Below are the code and all the weights of a small trained network. Each question names an input and a target symbol and asks about switching units off, where a switched-off unit gives its printed mean instead of its output.

import numpy as np


def w(rows, s, z=0):
    codes = np.array(rows[::2]) - 128.0
    scale = np.full(codes.shape[1], s)
    scale[-1] = z or s
    return codes * scale


def f(y):
    return np.maximum(y, 0)


def softmax(a):
    e = np.exp(a - a.max(-1, keepdims=True))
    return e / e.sum(-1, keepdims=True)


def log_softmax(a):
    a = a - a.max(-1, keepdims=True)
    return a - np.log(np.exp(a).sum(-1, keepdims=True))


def net(x, mask):
    ids = ['ΠΣΨΩαβγδεηθλμξτφ'.index(c) for c in x.split()]
    T = len(ids)
    res = E[ids] + P[:T]
    u = 0
    for l in range(2):
        r = res
        for j in range(3):
            rows = slice(2 * j, 2 * j + 2)
            q, k, v = (r @ M[l][rows].T for M in (Q, K, V))
            z = softmax(np.where(np.tri(T) > 0, q @ k.T / 2**0.5, -1e9)) @ v
            o = O[l][rows]
            res = res + np.where(mask[u + j], z, o[:, -1]) @ o[:, :-1]
        u += 3
        y = f(res @ A[l][:, :-1].T + A[l][:, -1])
        res = res + np.where(mask[u : u + 8], y, B[l][:, -1]) @ B[l][:, :-1]
        u += 8
    return log_softmax(res[-1] @ U[:, :-1].T + U[:, -1])


Q, K, V, O, A, B = {}, {}, {}, {}, {}, {}
E = w([
[198,111,32,160,117],'Π',
[93,92,140,147,121],'Σ',
[95,169,89,90,131],'Ψ',
[137,55,236,129,121],'Ω',
[90,148,94,127,114],'α',
[143,160,77,70,169],'β',
[100,108,146,150,97],'γ',
[116,96,223,68,153],'δ',
[92,131,117,137,100],'ε',
[192,233,148,247,224],'η',
[96,152,246,116,78],'θ',
[100,151,92,97,154],'λ',
[147,136,121,222,17],'μ',
[142,19,119,154,161],'ξ',
[135,141,76,90,175],'τ',
[90,149,115,120,119],'φ',
],0.013)
P = w([
[3,99,80,242,165],'0',
[103,123,80,154,118],'1',
[157,139,87,116,97],'2',
[190,163,99,76,83],'3',
[221,180,107,38,83],'4',
[237,194,111,10,78],'5',
],0.0045)
Q[0] = w([
[162,111,73,148,86],'0.h0',
[140,97,175,155,146],'0.h0',
[45,35,248,208,74],'0.h1',
[78,115,225,41,119],'0.h1',
[191,118,76,114,111],'0.h2',
[81,109,151,83,219],'0.h2',
],0.011)
K[0] = w([
[144,167,123,166,128],'0.h0',
[71,139,147,92,71],'0.h0',
[102,25,172,134,45],'0.h1',
[78,98,208,27,107],'0.h1',
[216,107,96,146,112],'0.h2',
[68,57,127,110,255],'0.h2',
],0.011)
V[0] = w([
[116,120,174,109,131],'0.h0',
[43,82,129,139,206],'0.h0',
[42,46,84,177,48],'0.h1',
[142,253,146,221,91],'0.h1',
[121,77,147,103,200],'0.h2',
[152,108,50,156,74],'0.h2',
],0.0074)
O[0] = w([
[158,127,110,199,117,90],'0.h0',
[72,74,112,195,173,123],'0.h0',
[179,164,121,9,79,180],'0.h1',
[171,145,249,147,186,203],'0.h1',
[150,174,87,73,93,48],'0.h2',
[69,3,135,131,186,254],'0.h2',
],0.0067,0.003)
A[0] = w([
[119,90,73,59,64,123],'0.n0',
[122,116,216,140,34,207],'0.n1',
[254,193,151,136,123,31],'0.n2',
[68,124,153,58,154,253],'0.n3',
[118,80,182,161,229,179],'0.n4',
[77,101,146,154,119,153],'0.n5',
[105,106,107,229,133,147],'0.n6',
[83,135,158,71,134,230],'0.n7',
],0.0081,0.0049)
B[0] = w([
[185,126,175,112,153,195],'0.n0',
[101,122,111,135,26,255],'0.n1',
[214,83,255,51,166,145],'0.n2',
[171,221,68,190,86,247],'0.n3',
[49,102,103,229,129,213],'0.n4',
[88,151,117,122,112,167],'0.n5',
[84,132,136,170,141,178],'0.n6',
[163,179,94,160,78,225],'0.n7',
],0.008,0.0051)
Q[1] = w([
[56,129,97,216,70],'1.h0',
[121,164,72,65,188],'1.h0',
[87,143,181,150,128],'1.h1',
[125,195,24,110,133],'1.h1',
[119,62,149,1,174],'1.h2',
[191,122,173,142,112],'1.h2',
],0.0088)
K[1] = w([
[20,178,240,161,40],'1.h0',
[124,204,46,142,189],'1.h0',
[77,200,139,143,76],'1.h1',
[118,155,73,113,208],'1.h1',
[135,2,101,60,89],'1.h2',
[155,114,164,143,151],'1.h2',
],0.0066)
V[1] = w([
[81,188,111,239,208],'1.h0',
[51,147,113,117,1],'1.h0',
[162,19,64,117,188],'1.h1',
[178,87,75,139,192],'1.h1',
[132,124,237,206,214],'1.h2',
[96,210,124,78,107],'1.h2',
],0.0051)
O[1] = w([
[176,125,246,208,104,171],'1.h0',
[115,110,49,158,220,255],'1.h0',
[88,165,126,157,68,84],'1.h1',
[69,170,186,160,37,101],'1.h1',
[68,93,72,2,110,138],'1.h2',
[71,80,170,229,147,127],'1.h2',
],0.0062,0.0067)
A[1] = w([
[50,104,132,212,79,79],'1.n0',
[39,119,136,174,221,123],'1.n1',
[164,150,151,88,97,98],'1.n2',
[119,86,144,174,132,95],'1.n3',
[108,61,92,186,176,166],'1.n4',
[84,163,80,160,172,254],'1.n5',
[144,67,108,147,254,140],'1.n6',
[208,139,156,118,38,248],'1.n7',
],0.008,0.0039)
B[1] = w([
[127,187,123,78,85,204],'1.n0',
[117,60,142,77,254,177],'1.n1',
[128,157,134,59,44,137],'1.n2',
[82,191,83,129,54,164],'1.n3',
[148,192,144,158,104,237],'1.n4',
[128,117,64,159,71,254],'1.n5',
[102,225,89,123,27,194],'1.n6',
[227,63,87,202,218,226],'1.n7',
],0.0074,0.0068)
U = w([
[140,209,81,190,21,204],'Π',
[195,33,125,194,255,255],'Σ',
[213,67,125,116,216,98],'Ψ',
[135,149,151,127,117,30],'Ω',
[123,144,157,121,103,42],'α',
[85,84,163,148,95,96],'β',
[104,95,131,110,143,168],'γ',
[121,189,91,64,146,55],'δ',
[104,145,190,166,155,113],'ε',
[131,144,137,126,113,8],'η',
[128,143,145,123,121,45],'θ',
[116,137,156,105,139,155],'λ',
[143,132,138,114,113,26],'μ',
[129,162,154,126,120,27],'ξ',
[119,120,149,139,128,46],'τ',
[50,56,93,124,145,112],'φ',
],0.0087,0.0049)

Each question gives the input, a string of symbols that net reads in full, and the target symbol t.
The units are the heads (2 rows each of Q, K, V and O) and the neurons (one row each of A and B). Each row of codes is followed by its name. A weight is (code - 128) times the scale printed after its matrix; where a second scale follows, it is the last column's (O, A, B and U).
mask holds one flag per unit, layer by layer, with each layer's heads first. A switched-off unit (its flag False) gives its mean, the last column of its rows in O or B, instead of its output. The means were averaged over made-up inputs and are rounded, as every weight is.
A unit's drop is (log p(t) with every unit on - log p(t) with that unit switched off) / (log p(t) with every unit on - log p(t) with every unit switched off).
The circuit of an input: a set's keep is (log p(t) with only the set's units on - log p(t) with every unit switched off) / (log p(t) with every unit on - log p(t) with every unit switched off). Starting from the 12 units with the biggest drops (on a tie, the unit counted first), units are removed one at a time, each time the one whose removal leaves the highest keep (on an exact tie, the one counted first), for as long as the keep stays at least 0.8.
units of the circuit, in order: the units of the circuit, biggest drop first
most important unit: the unit with the biggest drop
top k neurons: the k neurons with the biggest drops, biggest first
top k neurons in layer l: the k neurons of layer l with the biggest drops, biggest first
which heads matter: for each layer, one digit per head in row order, 1 if its drop is at least 0.15 and else 0, layers parted by /
drop when u is switched off: that unit's drop, to one decimal
input Ω Σ ε δ Π Ω, target Σ: units of the circuit, in order	1.n7, 1.n6
input η ξ ε Π θ Σ, target δ: units of the circuit, in order	1.h2, 0.h1, 0.n4
input φ α ε θ Π ε, target Σ: which heads matter	100 / 001
input μ μ μ Ω ξ, target Π: top 2 neurons	1.n6, 0.n1
input Π η θ μ Π, target φ: top 2 neurons	1.n1, 0.n4
input μ Π θ Ψ Π, target Σ: most important unit	0.h0
input γ μ Ω θ δ θ, target Σ: units of the circuit, in order	0.h2, 1.n7, 1.n6, 0.n2
input θ Π Π η Π, target δ: top 2 neurons	1.n6, 1.n1
input β Π Ω, target Π: which heads matter	000 / 000
input Σ ε ε, target Σ: top 3 neurons in layer 0	0.n4, 0.n0, 0.n6
input δ θ Ω, target Π: top 3 neurons in layer 1	1.n6, 1.n1, 1.n4
input ξ Π α μ μ, target Σ: which heads matter	110 / 000
input β τ θ β, target Σ: top 4 neurons in layer 1	1.n6, 1.n7, 1.n0, 1.n4
input μ Π μ Π ξ, target Π: most important unit	0.n4
input μ γ Π θ η, target δ: top 4 neurons	1.n6, 1.n1, 0.n1, 1.n4
input μ τ δ, target Π: top 4 neurons in layer 0	0.n3, 0.n1, 0.n7, 0.n2
input α Σ ε Π Σ, target Σ: top 3 neurons	1.n7, 1.n6, 0.n4
input τ Π μ φ δ η, target φ: top 2 neurons in layer 0	0.n4, 0.n1
input δ α η, target ε: top 2 neurons	0.n4, 0.n6
input Π Ψ λ ξ λ η, target ε: most important unit	0.h1
input γ ε δ γ, target Σ: top 3 neurons	0.n4, 1.n6, 1.n7
input τ θ φ τ δ, target Π: top 2 neurons	0.n1, 0.n3
input γ τ θ Π η, target δ: top 3 neurons in layer 0	0.n1, 0.n4, 0.n2
input θ η θ θ Ψ, target δ: drop when 1.h2 is switched off	0.8
input η λ Ψ τ θ, target δ: drop when 1.h1 is switched off	0.1
input γ θ Π Π θ, target Σ: drop when 0.n0 is switched off	0.0
